Below is a small trained network, with its code and all its weights. Each question gives an input and a class and asks what happens when units are switched off, that is, made to give their printed mean instead of their output.

import numpy as np


def w(rows, s, z=0):
    codes = np.array(rows[::2]) - 128.0
    scale = np.full(codes.shape[1], s)
    scale[-1] = z or s
    return codes * scale


def f(y):
    return np.maximum(y, 0)


def log_softmax(a):
    a = a - a.max(-1, keepdims=True)
    return a - np.log(np.exp(a).sum(-1, keepdims=True))


def net(x, mask):
    res = np.array(x, float).reshape(1, 8) / 4 @ E
    y = f(res @ A[0][:, :-1].T + A[0][:, -1])
    res = res + np.where(mask, y, B[0][:, -1]) @ B[0][:, :-1]
    return log_softmax(res[-1] @ U[:, :-1].T + U[:, -1])


A, B = {}, {}
E = w([
[81,250,254],'x0',
[162,192,67],'x1',
[236,115,191],'x2',
[206,66,83],'x3',
[109,155,234],'x4',
[138,214,94],'x5',
[183,155,214],'x6',
[33,89,70],'x7',
],0.0048)
A[0] = w([
[215,138,120,23],'N1',
[135,62,116,181],'N2',
[131,47,195,34],'N3',
[22,107,37,85],'N4',
[114,105,174,146],'N5',
[111,124,147,80],'N6',
[111,225,204,68],'N7',
[3,104,106,11],'N8',
[155,124,38,151],'N9',
[111,220,184,78],'N10',
[137,82,146,253],'N11',
[114,164,179,61],'N12',
[179,78,125,193],'N13',
[116,155,162,87],'N14',
[112,159,182,56],'N15',
[230,197,40,112],'N16',
],0.011,0.0051)
B[0] = w([
[77,119,74,160],'N1',
[157,57,134,226],'N2',
[142,128,111,169],'N3',
[29,115,80,253],'N4',
[144,128,150,182],'N5',
[124,145,126,135],'N6',
[161,203,190,252],'N7',
[67,168,49,198],'N8',
[60,102,204,235],'N9',
[137,200,162,235],'N10',
[181,58,183,251],'N11',
[151,153,148,179],'N12',
[106,75,181,230],'N13',
[143,147,146,166],'N14',
[155,157,143,177],'N15',
[2,146,201,226],'N16',
],0.026,0.0055)
U = w([
[79,98,133,174],'0',
[135,109,150,254],'1',
[76,127,72,3],'2',
[206,161,2,7],'3',
[146,171,149,132],'4',
[81,160,138,164],'5',
],0.0095,0.0045)

Each question gives the input, the list of numbers given to net, and the class t.
The units are the neurons (one row each of A and B). Each row of codes is followed by its name. A weight is (code - 128) times the scale printed after its matrix; where a second scale follows, it is the last column's (A, B and U).
mask holds one flag per neuron, in row order. A switched-off neuron (its flag False) gives its mean, the last column of its row in B, instead of its output. The means were averaged over made-up inputs and are rounded, as every weight is.
A unit's drop is (log p(t) with every unit on - log p(t) with that unit switched off) / (log p(t) with every unit on - log p(t) with every unit switched off).
The circuit of an input: a set's keep is (log p(t) with only the set's units on - log p(t) with every unit switched off) / (log p(t) with every unit on - log p(t) with every unit switched off). Starting from the 12 units with the biggest drops (on a tie, the unit counted first), units are removed one at a time, each time the one whose removal leaves the highest keep (on an exact tie, the one counted first), for as long as the keep stays at least 0.8.
circuit, biggest first: the units of the circuit, biggest drop first
unit that matters most: the unit with the biggest drop
k most important neurons: the k neurons with the biggest drops, biggest first
drop when u is switched off: that unit's drop, to one decimal
input [7,7,-5,-6,-3,0,1,3], class 4: unit that matters most -> N7
input [-3,-1,-5,-1,4,-8,-7,5], class 2: circuit, biggest first -> [N8, N4]
input [-1,8,4,6,-2,5,7,-6], class 0: circuit, biggest first -> [N13, N1]
input [-2,-8,-2,-5,-6,-4,2,7], class 2: circuit, biggest first -> [N8, N4]
input [-5,-8,0,5,0,-1,3,1], class 1: circuit, biggest first -> [N4, N11]
input [0,-2,-3,1,7,-6,-6,2], class 2: 2 most important neurons -> [N8, N9]
input [3,7,6,2,-7,-6,-6,-4], class 0: 2 most important neurons -> [N16, N7]
input [1,-2,-6,1,-5,-5,3,-4], class 1: 3 most important neurons -> [N4, N16, N8]
input [-2,-4,4,4,6,-1,4,2], class 1: drop when N4 is switched off -> 0.2
input [-3,7,-8,-8,-1,4,-5,5], class 2: drop when N7 is switched off -> 0.0
input [2,-7,1,8,1,3,1,5], class 1: drop when N4 is switched off -> 0.3
